[ 55  84  74  83 135] = N
[ 80  87 125 163 105] = F
[107 137 144 124 118] = J
[ 90 145 111 121 152] = R
[ 84 134  97 124 143] = T
[ 89 105 125 145 146] = H
[101 126 158 137 127] = Y
[ 55  96  52  95 138] = V
[113 112 135 112 145] = S
[101 126 158 128 127] = E
miss E: [126 158 101 128]
[127]
miss V: [ 52 138  55  95]
[96]
miss F: [105 125 163  80]
[87]
miss H: [125 146  89 105]
[145]
miss N: [ 74 135  83  55]
[84]
miss S: [112 112 135 145]
[113]
miss V: [138  95  55  52]
[96]

[ 59  56 174 103 183 160 165  76 175  98 176  75 129 160 138 176 112  72
 144] = D
[195 202  54  76  44 206 193 176  73 139  49 180 108 207 104  64  71 183
 130] = G
[203 208  77 156  65  90  87 187  80 155  81 185 129  89 118  74 139 187
 113] = C
[129 130 126 128 126 127 128 130 128 126 129 128 129 127 128 126 125 128
 129] = A
find: [129 130 126 128 126 127 128 130 128 126 129 128 129 127 128 126 125 128
 129]
A
miss G: [139 176 108 130 207  49  76 202 206  54  44  64 193 195 183  73  71 180]
[104]

[172 129 130  94] -> Z
[110  86 177 127] -> L
[ 87 149 137 136] -> U
[122  97 165 115] -> K
[ 65 127  66 147] -> P
[172 129 108 107] -> B
miss B: [108 107 129]
[172]
miss B: [107 108 129]
[172]
miss B: [129 172 107]
[108]
miss Z: [130  94 172]
[129]
miss U: [136 137  87]
[149]

[101 111 157 103 108 126 125 121 142 123 138 118 122 162 108 142 111 132
 141 105 124 142 138 144 136] -> pes
[116 136 143  96 160  81  96  92  78 155 131 101 120 110 117 170 155 117
 145 126 165  84 165 112 177] -> sug
[ 82 142 162 112 133 126 124 128 126  93 141 131 139 154 141 148  97 135
 129 126 131 144 112 101 138] -> limop
[124 131 121 111 131 142 124 114 111 147 121 126 126 136 116 148 132 126
 145 107 125 141 142 140 125] -> Rudo
[170 135 118 140 125 128 136  97 126 140 112 127 152 153 143  98 118 137
  97 152 124 106 103 128 136] -> bel
[101 111 157 103 108 126 125 121 142 123 138 118 122 156 108 142 111 142
 157 108 136  97 117 111 134] -> doti
[ 82 142 162 112 133 126 124 128 127  93 141 131 139 137 141 148  97 135
 129 126 131 144 112 101 170] -> bafos
[116 136 143  80 160  81  96  92  78 155 131 101 120 110 145 170 155 117
 145 126 165  84 165 112 177] -> Seta
miss limop: [101  82 128 126 124 141 112  97 126 133 148 131 142 126 154 144 135 129
 112 131 141 162  93 139]
[138]
miss pes: [136 111 118 123 122 162 138 142 144 125 138 132 142 108 111 101 103 108
 126 124 121 157 142 105]
[141]
miss sug: [145 117  96 126 110 155 177 131 136 117 112 120  78 101 170  84 165 155
 165  96  92 143  81 160]
[116]

[101 116  95 123 145 149 100 103 153 101  98  79 109 117 117 126 128 141
 145 111 114 122 126 148 114 123 172  96 144  87  96 134 147 108 111 124
 143 125 133 144 120 128 129 131] -> W
[168 124 152 110 151 118 181 139 134 133 151 147 129 103 119 109 111 129
 168 133 133 171  91 127 100 159 110 134 121 151 125 119 100 122 146 155
 109 137 106 101 157 124 108  95] -> Q
[ 96 161 168 187 107 167 151 111 131 102 159 105 135 178 175 138  77  95
 152 143 106  80 158 202 153 166 140 109  67  82 158 153 160 120 120 117
  68 144 117 140  93 112 138 100] -> M
find: [101 116  95 123 145 149 100 103 153 101  98  79 109 117 117 126 128 141
 145 111 114 122 126 148 114 123 172  96 144  87  96 134 147 108 111 124
 143 125 133 144 120 128 129 131]
W
miss M: [117 109 168 167 166  77 135 144  93 151  96 159 131 158 152 153 160 158
 138  67  68 105 117 161 100 140 202 178  82 120 187  95 120 143 175 153
 107  80 140 138 102 111 112]
[106]
miss W: [ 98 123 144 116  96  87 133 148  95  96 145 108 126 144 125 126  79 111
 114 101 117 114 129 124 117 120 134 147 145 153 149 101 103 128 143 172
 109 141 122 128 111 131 123]
[100]

[177 127 137  94 103 122 145 138 153 106 144 169 193 115 108 134 128 102
 124  84 150 123  96 135 175]  tev
[159 125 132 130 198 102 165 122 152 109 153 159 199  87 110 144 112 108
 122 108 144 103 121 124 134]  Mumi
[174 125 135 107 102 115 160 138 155 105 153 165 199 103 107 141 124 108
 122  89 146 116 109 128 157]  sekob
[156 125 113  87 128 116 151 125 104 100 134 190 181 139 128 141 139 105
 145 158 145  85 111 195 166]  Muko
[149 124 122 124 124 102 162 116 134 110 146 167 190 101 119 144 116 107
 129 136 142  90 122 148 134]  nivez
[128 126 127 139 124 116 138 119 129 119 139 127 140 106 123 130 120 130
 126 124 129 118 128 119 120]  bavut
[156 124 135 135 100 113 144 124 145 119 148 127 155  99 112 132 108 132
 117  95 142 131 111 114 140]  berof
miss Mumi: [ 87 110 132 134 152 109 112 144 130 125 198 122 165 159 108 122 144 159
 108 153 121 102 124 103]
[199]
miss Muko: [ 85 166 156 116 158 151 141 128 113 195  87 128 145 139 134 139 104 125
 125 105 181 100 145 190]
[111]

[139 143 116 136 114 118 128 129 120 161 107 142  51 141 131 162 154 121] = met
[139 131 131 131 138 132 132 143 113 117 120 114 122 118 148 125 111 142] = tevu
[117 135 117 118 129 129 132 125 118 128 173 139 107 123 113 149 142  96] = dorup
[117 133 111 131 132 119 133 139 136 142 139 139 139 149 119 136 131 157] = Mes
[129 119 132 126 135 128 128 119 118 119 136 133 107 138 146 138 111 142] = tada
[131 133 125 121 133 140 136 135 128 136 129 148 148 131 128 139 107 117] = roz
[128 116 130 130 137 136 146 110 111 129 150 116 102 125 139 138 146 121] = Zes
[126 130 138 130 133 116 133 131 128 121 144 137 144 134 134 145 117 123] = Bise
[136 124 104 121 118 145 122 126 111 149 118 108 103 123 134 111 122 139] = dodef
[120 133 132 133 138  98 117 148 125 129 154 126 144 113 107 152 134 135] = vodi
miss dodef: [122 111 124 103 104 111 126 139 136 121 108 134 123 122 118 118 149]
[145]
miss roz: [117 125 148 128 133 139 131 128 107 121 129 140 131 136 136 133 148]
[135]
miss tada: [111 118 119 138 119 107 119 138 133 136 128 146 128 142 126 132 129]
[135]
miss Bise: [144 121 133 145 128 144 117 138 131 134 116 133 130 134 123 126 130]
[137]
miss roz: [148 139 136 140 129 136 135 121 131 131 125 133 128 128 148 107 133]
[117]
miss met: [142 161 162 118 154 114 107 141 143  51 128 136 116 129 131 139 120]
[121]

[129 127 128 128 128 128 127 128 128 128 128 129]  tafe
[124 152 108 123 109 118 119 149 149  98 127 152]  gam
[159 151 137 101 129  87 108 142 129  96 129 123]  nibuv
[125 110 138 156 158 178 128 107 112 135 131  86]  Fil
[118 130 128 116 175 190 129 116 143 135 137 100]  pomo
miss pomo: [130 175 100 137 128 190 143 118 116 116 135]
[129]
miss pomo: [137 190 100 128 116 135 118 116 143 130 175]
[129]
miss gam: [149 127 119 152  98 108 109 118 149 152 123]
[124]
miss gam: [124 149 118 152 149 123  98 152 127 119 108]
[109]
miss gam: [149 109 152 149 118 124 152  98 123 119 127]
[108]

[ 99 167 135 111 128  83 128 104 165 117 158 157 113  95 132 154  74 139
 162  88 158 156 108 114 112 101 121 152 105 161 101 158 159 142 174 141
 158 119 171 138 168]  Gug
[166 141 142 116 143 110 113 106 128 145 100  89 116 176 144 150 116  87
 160 126  79 100 168 105 110 117 107 153 107  94 162 154 136 132 145 159
  75 100 139 136 149]  Fabuk
[151 122 175  73 186 147  64 144 103 184 101 115  75 135 174  99 153 137
  98 130 104 103 108 170 118 100 113 104 165 112 104 104 137 173 109 103
 145 168 116 182 109]  fuz
[152 106 102 168  97 130 161 121 115 103 115  98 167 166 102 144 147  96
 138 170  85 112 165  93 136 167 128 146 101 102 172 144  99  96 116 152
  82  95 109  93 125]  kef
[155 151 174  87 176 109  83 110 132 178 106 109  88 153 173 135 107 110
 134 108 108 108 143 140  98  96  96 147 131 114 127 142 151 167 151 143
 121 137 148 169 150]  rufe
[122 125  85 167  74 107 168 103 148  80 141 125 164 136  85 158 114 102
 155 141 109 140 157  76 129 150 134 152  80 131 160 154 115  86 144 157
  93  74 136  83 142]  fif
[163 149 152 111 153 103 107 104 127 152 105 100 109 168 153 144 106  96
 139 115  91 108 164 116 100 114 102 152 113 105 151 148 144 147 148 155
  97 114 148 149 154]  zupe
[132  71 109 152 116 191 143 163  88 121 111 116 150 133 111  89 202 139
  86 175 131 111 120 154 159 160 148  89 161 108 137  82  87 107  60  98
 125 150  64 110  62]  lud
[171 137 160 117 164 121 104 116 113 167  96  96 114 177 163 126 128 102
 111 137  93 100 166 134 113 122 107 138 127 102 160 130 140 156 128 141
 103 127 130 160 138]  kufus
[164 145 151 116 149 108 110 108 130 152 106  98 113 175 149 145 111  96
 145 123  91 106 170 112 105 118 104 151 112 105 159 151 138 142 147 156
  92 111 143 147 151]  Manut
[110 159 144  97 140  96 112 112 158 135 143 150 100 100 143 145  88 139
 151  72 146 145 100 129 107  86 119 139 118 151  92 146 161 149 160 133
 152 132 165 149 155]  bupum
[106 163 116 138 103  88 152 104 167  98 157 154 139 107 114 163  77 128
 170 100 143 158 133  93 119 119 131 160  92 156 126 166 152 120 181 153
 128  98 174 111 175]  Sono
find: [110 159 144  97 140  96 112 112 158 135 143 150 100 100 143 145  88 139
 151  72 146 145 100 129 107  86 119 139 118 151  92 146 161 149 160 133
 152 132 165 149 155]
bupum
find: [151 122 175  73 186 147  64 144 103 184 101 115  75 135 174  99 153 137
  98 130 104 103 108 170 118 100 113 104 165 112 104 104 137 173 109 103
 145 168 116 182 109]
fuz
find: [164 145 151 116 149 108 110 108 130 152 106  98 113 175 149 145 111  96
 145 123  91 106 170 112 105 118 104 151 112 105 159 151 138 142 147 156
  92 111 143 147 151]
Manut
find: [163 149 152 111 153 103 107 104 127 152 105 100 109 168 153 144 106  96
 139 115  91 108 164 116 100 114 102 152 113 105 151 148 144 147 148 155
  97 114 148 149 154]
zupe
find: [106 163 116 138 103  88 152 104 167  98 157 154 139 107 114 163  77 128
 170 100 143 158 133  93 119 119 131 160  92 156 126 166 152 120 181 153
 128  98 174 111 175]
Sono

[170 168 123 181 105 173 101 174 171 139] = bag
[138  49 186  85 203 122 126 107 128 105] = Fer
[185 124 152 168 149 180  83 169 181 135] = masan
[103 128 151  86 127  94 205 115  98  80] = Pali
[157 177 119 172  95 160 123 169 173 130] = zom
[171 139 129 174 129 173  78 163 171 149] = neb
[ 64 139 129 174 129 173  78 163 171 149] = Dip
miss Fer: [122  85 186 138  49 107 105 126 203]
[128]
miss zom: [173 157  95 119 130 123 177 169 160]
[172]

[139  49 145 124 177 141  52 154 105 106 154 143 109 140 157  77 141 162
 145 156  98 131 154 151 103  69 137 156  97  81 134  60 144 126 185 122
 151 118 110] = labim
[149 140 108 100 116 169 150 159  94  95 157 114  86 110 166 107  95 168
 101 161 102 103 164 162 149 139 162 163  92 104 158 143 160  94 112  84
 176 155  85] = Sepaz
[ 84  98 116 121 147 125 102  91 191 134  80 172 131 114 126 129 156 163
 147  89 140 111 141  82  90 103  62  97 128 134  71 102  64 178 145 139
 137 133 133] = Bazuk
miss Bazuk: [134  98 178 137 125 147 156 121  71 133 133 128  62  82 172 145  91 131
 147 116 126 163 111 102 134 103 102  84  90  64 140 114 141 139  80 191
 129  89]
[97]
miss Sepaz: [143 150 176 166 102  94 108 163 162  86 149 164 104 140 149  95 112 157
 139  92 161 168 107 116 162 110 103  95 158 155  85 159 101 100 160 114
  84  94]
[169]
miss labim: [124 134 143 156 103 185  52 141 139 131 145 141 122 156 110 144 126 137
 154 154  69 151 106  60 177 151  49 154 157 140 145 105  98  77 109  81
 118 162]
[97]
miss Sepaz: [168 139 143 116 158  95 159 163 114 162 169 155 110 166 150 100 164 162
 103 176 149  84 107 149 108  92 112 102 101 160 140 104  94 157  86  95
  94 161]
[85]
miss Bazuk: [ 84 133 140 137  71  90 134 178 172 121 145 147  89 116  82 128  80  64
 139 103 133 129 163 126 191 102  91  98  97 147 131 102 111  62 134 125
 156 114]
[141]

[113 114  98  86  63 158 114  82 192 178  84 103 128  99 139] = poda
[119 205 147 173  71  67 176 111  58 113 172  68  96 125 102] = Tikop
[ 54 156 205  83 172 122  77 146 107  82 116 188 113 108  95] = gunib
[179 189  79 140 156  63 178 175  53  86 187 179 152 174 132] = Navog
miss gunib: [108  82 172  77 188 156 107  95 113  54  83 146 205 122]
[116]
miss Navog: [189  63 152  53 179 187  79 132 179 175 140 174  86 156]
[178]
miss poda: [ 84  98 192 139  82  86 113 103 178 128 158  63 114 114]
[99]
miss poda: [ 63 114 158  98 128 139 178  82  86 192  99 103 114  84]
[113]
miss Navog: [ 63 132 174 179 178  79 156  53  86 187 175 189 179 152]
[140]
miss poda: [114  84 128  98 192  86  82  63 103 114 139 158  99 178]
[113]

